Below are the code and all the weights of a small trained network. Each question names an input and a class and asks about switching units off, where a switched-off unit gives its printed mean instead of its output.

import numpy as np


def w(rows, s, z=0):
    codes = np.array(rows[::2]) - 128.0
    scale = np.full(codes.shape[1], s)
    scale[-1] = z or s
    return codes * scale


def norm(h):
    return h / np.sqrt((h * h).mean(-1, keepdims=True) + 1e-5)


def f(y):
    return y / 2 * (1 + np.tanh(0.7978845608 * (y + 0.044715 * y**3)))


def log_softmax(a):
    a = a - a.max(-1, keepdims=True)
    return a - np.log(np.exp(a).sum(-1, keepdims=True))


def net(x, mask):
    res = np.array(x, float).reshape(1, 5) / 4 @ E
    u = 0
    for l in range(3):
        y = f(norm(res) @ A[l][:, :-1].T + A[l][:, -1])
        res = res + np.where(mask[u : u + 11], y, B[l][:, -1]) @ B[l][:, :-1]
        u += 11
    return log_softmax(norm(res)[-1] @ U[:, :-1].T + U[:, -1])


A, B = {}, {}
E = w([
[126,122,128,128,125],'x0',
[64,220,85,151,69],'x1',
[140,90,3,188,196],'x2',
[165,62,94,112,28],'x3',
[163,162,78,40,138],'x4',
],0.00079)
A[0] = w([
[101,101,113,122,100,121],'L0N1',
[147,153,196,97,102,81],'L0N2',
[109,117,108,124,97,140],'L0N3',
[45,155,120,148,119,188],'L0N4',
[102,92,120,118,110,226],'L0N5',
[100,92,186,252,103,90],'L0N6',
[167,158,90,51,129,101],'L0N7',
[125,104,64,120,188,37],'L0N8',
[118,150,213,82,81,74],'L0N9',
[139,154,156,117,93,70],'L0N10',
[138,120,67,134,170,1],'L0N11',
],0.004,0.00081)
B[0] = w([
[150,154,145,120,114,143],'L0N1',
[95,105,138,194,123,182],'L0N2',
[148,149,141,122,139,154],'L0N3',
[197,179,105,123,143,216],'L0N4',
[146,163,103,135,142,188],'L0N5',
[84,128,55,5,161,255],'L0N6',
[48,106,113,84,157,175],'L0N7',
[82,129,145,160,109,158],'L0N8',
[72,106,110,196,114,242],'L0N9',
[102,130,119,145,121,137],'L0N10',
[77,103,146,163,113,129],'L0N11',
],0.0031,0.00089)
A[1] = w([
[127,135,115,148,69,2],'L1N1',
[155,118,90,150,59,4],'L1N2',
[67,133,173,90,88,108],'L1N3',
[176,102,10,149,184,119],'L1N4',
[57,131,100,65,135,11],'L1N5',
[152,141,131,108,145,126],'L1N6',
[213,143,76,148,179,162],'L1N7',
[114,160,253,72,81,105],'L1N8',
[174,142,95,132,48,92],'L1N9',
[125,93,39,207,146,52],'L1N10',
[93,114,109,133,125,44],'L1N11',
],0.0029,0.00071)
B[1] = w([
[160,112,145,142,135,99],'L1N1',
[194,139,188,104,156,109],'L1N2',
[133,64,32,145,95,163],'L1N3',
[55,91,149,190,4,255],'L1N4',
[124,86,90,90,133,167],'L1N5',
[106,137,154,142,132,121],'L1N6',
[59,137,200,159,105,171],'L1N7',
[44,81,71,191,85,137],'L1N8',
[184,165,140,131,164,145],'L1N9',
[94,108,177,116,50,164],'L1N10',
[124,118,144,81,107,124],'L1N11',
],0.0021,0.00085)
A[2] = w([
[97,144,100,121,193,150],'L2N1',
[187,132,109,106,171,80],'L2N2',
[119,163,174,168,196,39],'L2N3',
[204,82,95,111,26,153],'L2N4',
[141,25,205,100,190,126],'L2N5',
[116,251,118,134,92,255],'L2N6',
[222,88,90,118,56,57],'L2N7',
[137,40,172,118,173,111],'L2N8',
[102,98,203,116,100,86],'L2N9',
[57,149,115,171,201,174],'L2N10',
[138,125,98,149,147,128],'L2N11',
],0.003,0.00062)
B[2] = w([
[155,60,189,58,103,162],'L2N1',
[102,128,134,153,79,78],'L2N2',
[141,107,169,77,159,99],'L2N3',
[107,130,229,120,230,223],'L2N4',
[214,253,23,145,82,156],'L2N5',
[214,102,93,145,127,250],'L2N6',
[110,148,199,98,214,160],'L2N7',
[147,217,100,125,82,143],'L2N8',
[119,148,96,171,119,130],'L2N9',
[169,96,218,109,125,216],'L2N10',
[139,122,142,110,95,128],'L2N11',
],0.0022,0.0012)
U = w([
[56,76,141,247,56,254],'0',
[253,220,52,145,97,222],'1',
[72,77,60,8,136,7],'2',
[177,130,251,98,213,23],'3',
],0.0066,0.00063)

Each question gives the input, the list of numbers given to net, and the class t.
The units are the neurons (one row each of A and B). Each row of codes is followed by its name. A weight is (code - 128) times the scale printed after its matrix; where a second scale follows, it is the last column's (A, B and U).
mask holds one flag per neuron, layer by layer. A switched-off neuron (its flag False) gives its mean, the last column of its row in B, instead of its output. The means were averaged over made-up inputs and are rounded, as every weight is.
A unit's drop is (log p(t) with every unit on - log p(t) with that unit switched off) / (log p(t) with every unit on - log p(t) with every unit switched off).
The circuit of an input: a set's keep is (log p(t) with only the set's units on - log p(t) with every unit switched off) / (log p(t) with every unit on - log p(t) with every unit switched off). Starting from the 12 units with the biggest drops (on a tie, the unit counted first), units are removed one at a time, each time the one whose removal leaves the highest keep (on an exact tie, the one counted first), for as long as the keep stays at least 0.8.
units of the circuit, in order: the units of the circuit, biggest drop first
most important unit: the unit with the biggest drop
k most important neurons: the k neurons with the biggest drops, biggest first
k most important neurons of layer l: the k neurons of layer l with the biggest drops, biggest first
input [4,-6,7,8,1], class 3: 3 most important neurons of layer 0	L0N9, L0N2, L0N6
input [2,6,3,1,-8], class 2: units of the circuit, in order	L0N6
input [-6,7,-5,4,-3], class 1: units of the circuit, in order	L0N4, L1N4, L2N6
input [-4,4,-6,1,2], class 0: 2 most important neurons of layer 0	L0N9, L0N6
input [2,6,-4,-6,1], class 1: units of the circuit, in order	L0N4, L2N6
input [2,-7,5,8,-6], class 3: 2 most important neurons of layer 1	L1N8, L1N4
input [-6,-6,-6,-1,-3], class 0: 3 most important neurons of layer 0	L0N9, L0N4, L0N2
input [3,6,8,-8,1], class 0: 2 most important neurons	L1N4, L2N5
input [0,-7,4,-4,2], class 1: 2 most important neurons	L2N5, L0N9
input [4,-4,-2,-5,5], class 2: 4 most important neurons	L0N7, L0N4, L2N4, L1N2
input [1,-6,-6,-4,2], class 0: units of the circuit, in order	L1N8, L0N9
input [-8,-7,-1,6,6], class 1: units of the circuit, in order	L2N5, L0N6
input [8,-6,2,8,-1], class 3: units of the circuit, in order	L2N4, L2N7
input [-4,3,1,7,-1], class 3: most important unit	L2N4
input [-5,-5,-5,8,4], class 3: 2 most important neurons of layer 2	L2N4, L2N7
input [1,-7,-6,-1,-7], class 1: 4 most important neurons	L2N5, L1N4, L0N7, L2N8
input [6,8,-2,0,-8], class 1: 2 most important neurons	L0N4, L0N7
input [7,-4,-4,-1,4], class 0: units of the circuit, in order	L0N6, L1N8
input [3,8,2,-2,-4], class 1: units of the circuit, in order	L0N4, L2N6
input [-2,5,5,6,5], class 3: 4 most important neurons	L2N4, L0N6, L2N7, L0N9
input [1,4,2,-8,-4], class 3: most important neuron of layer 1	L1N7
